Here is a tiny trained network, its code and every weight. The questions are about switching its units off for an input and a target symbol, where a switched-off unit gives its printed mean instead of its output.

import numpy as np


def w(rows, s, z=0):
    codes = np.array(rows[::2]) - 128.0
    scale = np.full(codes.shape[1], s)
    scale[-1] = z or s
    return codes * scale


def f(y):
    return np.maximum(y, 0)


def softmax(a):
    e = np.exp(a - a.max(-1, keepdims=True))
    return e / e.sum(-1, keepdims=True)


def log_softmax(a):
    a = a - a.max(-1, keepdims=True)
    return a - np.log(np.exp(a).sum(-1, keepdims=True))


def net(x, mask):
    ids = ['Ψαβγεζθλμξπστφω'.index(c) for c in x.split()]
    T = len(ids)
    res = E[ids] + P[:T]
    u = 0
    for l in range(2):
        r = res
        for j in range(2):
            rows = slice(4 * j, 4 * j + 4)
            q, k, v = (r @ M[l][rows].T for M in (Q, K, V))
            z = softmax(np.where(np.tri(T) > 0, q @ k.T / 4**0.5, -1e9)) @ v
            o = O[l][rows]
            res = res + np.where(mask[u + j], z, o[:, -1]) @ o[:, :-1]
        u += 2
        y = f(res @ A[l][:, :-1].T + A[l][:, -1])
        res = res + np.where(mask[u : u + 4], y, B[l][:, -1]) @ B[l][:, :-1]
        u += 4
    return log_softmax(res[-1] @ U[:, :-1].T + U[:, -1])


Q, K, V, O, A, B = {}, {}, {}, {}, {}, {}
E = w([
[151,198,148,134,148,47,164,152,26],'Ψ',
[139,97,172,116,152,83,149,147,98],'α',
[172,41,145,156,151,82,131,132,115],'β',
[128,151,149,57,182,91,118,92,133],'γ',
[109,30,128,98,58,131,181,113,96],'ε',
[79,83,110,100,152,93,182,146,64],'ζ',
[202,126,154,156,134,69,143,68,191],'θ',
[177,241,165,119,120,48,61,49,134],'λ',
[41,193,203,26,169,114,190,89,140],'μ',
[123,162,32,130,84,95,168,118,65],'ξ',
[172,108,197,171,206,79,131,129,180],'π',
[98,61,179,167,113,123,139,139,81],'σ',
[179,53,77,99,104,117,252,110,185],'τ',
[81,155,250,117,197,152,20,93,120],'φ',
[15,161,133,157,115,156,79,57,90],'ω',
],0.02)
P = w([
[155,83,119,72,183,181,66,110,56],'0',
[205,86,145,41,166,131,148,15,80],'1',
[118,45,106,47,80,47,77,130,157],'2',
[129,109,126,112,174,180,68,144,82],'3',
[185,105,150,72,155,116,174,30,97],'4',
[100,65,113,79,67,37,99,151,179],'5',
[113,129,131,147,161,184,90,161,99],'6',
[159,125,163,98,145,118,195,54,114],'7',
[82,78,119,108,46,21,123,167,197],'8',
[97,148,137,184,150,189,111,173,117],'9',
[137,141,172,129,139,116,215,72,130],'10',
[66,82,127,146,22,8,147,186,224],'11',
[81,179,148,223,135,198,134,189,138],'12',
[100,193,187,154,121,115,239,79,143],'13',
],0.015)
Q[0] = w([
[119,109,114,145,98,76,130,102,165],'L0H0',
[104,159,45,137,116,169,22,237,185],'L0H0',
[144,133,75,111,91,208,43,251,198],'L0H0',
[108,124,136,68,106,97,121,174,143],'L0H0',
[121,125,145,165,155,108,138,129,131],'L0H1',
[156,137,108,143,184,111,128,154,119],'L0H1',
[129,94,136,135,167,118,73,124,114],'L0H1',
[94,124,130,146,148,131,104,163,184],'L0H1',
],0.012)
K[0] = w([
[112,176,125,106,64,173,135,99,167],'L0H0',
[233,146,149,3,133,128,35,111,48],'L0H0',
[183,71,138,2,140,158,64,113,93],'L0H0',
[54,134,136,18,165,147,134,108,132],'L0H0',
[108,168,171,149,195,129,127,158,178],'L0H1',
[143,113,134,89,214,85,140,155,124],'L0H1',
[160,135,108,136,137,201,86,163,111],'L0H1',
[124,102,77,162,136,153,108,110,167],'L0H1',
],0.0097)
V[0] = w([
[79,86,149,97,201,90,104,100,95],'L0H0',
[50,127,170,149,251,98,115,87,245],'L0H0',
[89,166,46,145,242,60,178,163,136],'L0H0',
[160,131,101,98,43,136,121,133,1],'L0H0',
[97,199,151,172,104,124,179,127,81],'L0H1',
[147,147,134,160,176,177,168,173,65],'L0H1',
[61,146,171,104,175,74,156,165,138],'L0H1',
[117,110,154,148,90,134,163,55,37],'L0H1',
],0.0056)
O[0] = w([
[18,89,145,234,212,88,138,157,150,245],'L0H0',
[83,192,96,224,220,3,216,91,77,108],'L0H0',
[48,153,158,116,202,187,113,205,100,154],'L0H0',
[41,185,118,32,113,104,91,166,2,179],'L0H0',
[118,161,150,175,119,163,188,199,144,60],'L0H1',
[175,98,156,173,103,167,72,50,199,82],'L0H1',
[208,130,141,44,61,142,144,58,104,172],'L0H1',
[162,157,77,159,148,56,195,33,148,253],'L0H1',
],0.0053,0.0048)
A[0] = w([
[87,122,138,251,133,209,47,117,27,252],'L0N0',
[107,77,42,225,122,187,98,160,47,46],'L0N1',
[192,216,84,159,254,222,67,138,123,24],'L0N2',
[219,182,102,245,128,132,4,157,76,242],'L0N3',
],0.0073,0.0026)
B[0] = w([
[146,93,136,79,36,51,158,73,61,254],'L0N0',
[199,112,124,15,56,249,101,161,175,203],'L0N1',
[99,106,57,199,128,143,83,36,236,158],'L0N2',
[254,159,180,95,120,125,156,160,162,169],'L0N3',
],0.012,0.0046)
Q[1] = w([
[129,161,106,167,137,195,92,119,80],'L1H0',
[129,131,170,75,145,110,165,155,94],'L1H0',
[83,132,144,102,168,74,160,126,131],'L1H0',
[140,117,131,82,145,151,220,87,150],'L1H0',
[101,124,113,137,94,93,81,170,167],'L1H1',
[174,139,114,154,160,254,95,155,104],'L1H1',
[144,131,132,99,124,82,134,175,128],'L1H1',
[93,116,94,131,124,110,120,135,166],'L1H1',
],0.014)
K[1] = w([
[155,115,11,79,183,123,71,80,82],'L1H0',
[86,118,135,124,61,163,181,223,88],'L1H0',
[63,159,155,68,202,117,174,185,179],'L1H0',
[108,150,85,173,66,186,247,201,151],'L1H0',
[158,228,47,77,155,105,131,93,50],'L1H1',
[189,1,83,80,239,108,94,122,98],'L1H1',
[159,217,103,130,83,92,168,211,54],'L1H1',
[97,199,52,98,126,133,144,114,160],'L1H1',
],0.0081)
V[1] = w([
[110,72,159,176,90,147,169,115,47],'L1H0',
[87,174,138,105,82,127,159,152,114],'L1H0',
[142,156,160,151,92,133,138,100,149],'L1H0',
[139,111,80,124,149,167,215,143,143],'L1H0',
[115,52,109,162,123,168,206,155,84],'L1H1',
[198,143,46,85,204,143,167,180,135],'L1H1',
[116,186,4,136,84,156,163,114,149],'L1H1',
[184,163,145,179,108,93,117,203,62],'L1H1',
],0.011)
O[1] = w([
[126,106,161,86,191,101,1,132,186,254],'L1H0',
[106,152,55,57,178,139,176,157,89,168],'L1H0',
[190,55,91,145,105,107,115,156,178,75],'L1H0',
[175,134,125,195,192,158,102,124,75,205],'L1H0',
[115,35,146,150,123,164,220,149,123,143],'L1H1',
[173,124,167,104,179,134,179,167,173,6],'L1H1',
[144,43,95,51,197,131,65,38,180,44],'L1H1',
[134,82,184,126,115,82,70,126,39,14],'L1H1',
],0.0098,0.0083)
A[1] = w([
[69,133,144,101,61,29,169,233,212,3],'L1N0',
[242,126,123,61,32,244,61,196,162,66],'L1N1',
[179,194,156,102,157,255,142,72,82,185],'L1N2',
[18,56,72,155,96,149,137,163,203,60],'L1N3',
],0.0063,0.0055)
B[1] = w([
[254,79,155,208,164,179,79,66,41,222],'L1N0',
[169,252,199,183,113,147,159,85,223,230],'L1N1',
[120,89,25,102,120,201,66,136,78,255],'L1N2',
[126,168,158,96,160,158,108,238,219,215],'L1N3',
],0.0097,0.0074)
U = w([
[111,43,126,132,74,19,152,140,80,205],'Ψ',
[174,87,102,182,143,218,113,116,75,65],'α',
[120,83,131,203,123,149,84,125,174,116],'β',
[160,146,137,133,173,86,162,63,134,185],'γ',
[145,75,66,65,66,164,78,233,100,96],'ε',
[1,135,192,188,222,199,133,162,132,131],'ζ',
[115,70,77,165,102,95,108,36,127,54],'θ',
[177,148,92,112,137,50,82,170,128,99],'λ',
[130,187,120,213,195,90,162,190,172,158],'μ',
[133,68,122,72,120,69,140,86,168,255],'ξ',
[156,138,191,151,173,155,159,115,119,73],'π',
[90,141,163,178,118,221,64,202,168,90],'σ',
[163,157,72,86,111,98,217,158,155,120],'τ',
[131,95,156,144,88,170,100,102,111,63],'φ',
[55,138,51,215,82,123,69,193,184,245],'ω',
],0.0092,0.0062)

Each question gives the input, a string of symbols that net reads in full, and the target symbol t.
The units are the heads (4 rows each of Q, K, V and O) and the neurons (one row each of A and B). Each row of codes is followed by its name. A weight is (code - 128) times the scale printed after its matrix; where a second scale follows, it is the last column's (O, A, B and U).
mask holds one flag per unit, layer by layer, with each layer's heads first. A switched-off unit (its flag False) gives its mean, the last column of its rows in O or B, instead of its output. The means were averaged over made-up inputs and are rounded, as every weight is.
A unit's drop is (log p(t) with every unit on - log p(t) with that unit switched off) / (log p(t) with every unit on - log p(t) with every unit switched off).
top k neurons: the k neurons with the biggest drops, biggest first
top k neurons in layer l: the k neurons of layer l with the biggest drops, biggest first
heads that matter: for each layer, one digit per head in row order, 1 if its drop is at least 0.15 and else 0, layers parted by /
input τ α σ β, target π: top 3 neurons	[L0N1 L0N3 L1N1]
input ε τ τ Ψ, target λ: heads that matter	00 / 01
input ζ τ ζ γ τ ε ζ θ ε, target ε: top 2 neurons	[L1N3 L1N1]
input ε τ ε ε ζ ζ ζ ζ γ ξ ζ ζ ζ σ, target Ψ: heads that matter	00 / 01
input ζ τ ζ β ζ τ ζ σ ε τ τ ζ θ τ, target α: top 2 neurons	[L1N2 L0N0]
input τ ε μ ζ β, target τ: top 2 neurons in layer 0	[L0N0 L0N1]
input ε γ ζ σ Ψ, target Ψ: heads that matter	00 / 01
input Ψ α ζ ζ ξ ζ π γ ω θ ζ, target θ: heads that matter	00 / 01
input θ ε ω α, target Ψ: top 3 neurons in layer 0	[L0N3 L0N2 L0N0]
input ζ τ ζ τ λ φ φ τ ε σ γ σ π, target β: top 3 neurons in layer 0	[L0N3 L0N2 L0N0]
input τ ω τ τ β ζ τ β ζ τ τ π γ θ, target μ: heads that matter	10 / 00
input ζ π β τ α θ ζ ζ α, target α: top 3 neurons	[L1N0 L1N1 L0N2]
input ζ γ ζ ζ ζ σ, target σ: heads that matter	00 / 11
input τ τ α θ ζ τ ζ γ λ ζ σ τ σ, target φ: top 3 neurons	[L0N0 L0N1 L1N1]
input ζ ζ θ ω ω λ β ξ ζ ε Ψ σ, target Ψ: top 2 neurons in layer 0	[L0N1 L0N2]
input ε ζ ε β λ θ γ θ β π, target β: heads that matter	01 / 10
input ξ ε γ θ τ γ π ε τ γ ε θ τ, target α: heads that matter	00 / 10
input ε ξ β σ ω ζ, target ω: top 2 neurons	[L0N0 L1N3]
input ζ α λ γ γ ζ ε ζ ζ ε ζ γ, target λ: heads that matter	00 / 01
input ε ξ ζ α ζ ζ π λ γ ξ ε, target ε: top neuron in layer 1	[L1N2]
input μ ζ ζ σ, target φ: heads that matter	00 / 11
input ζ τ ζ β ω τ ζ ζ, target α: top neuron in layer 1	[L1N2]
input γ ζ τ ζ ε ζ, target ζ: heads that matter	00 / 00
input ζ π τ ζ ζ β τ α ζ ζ ζ ζ ζ γ, target ζ: top neuron	[L0N0]
input ε ε ζ ζ ε ζ α τ ζ σ φ ε β ξ, target ε: heads that matter	10 / 10
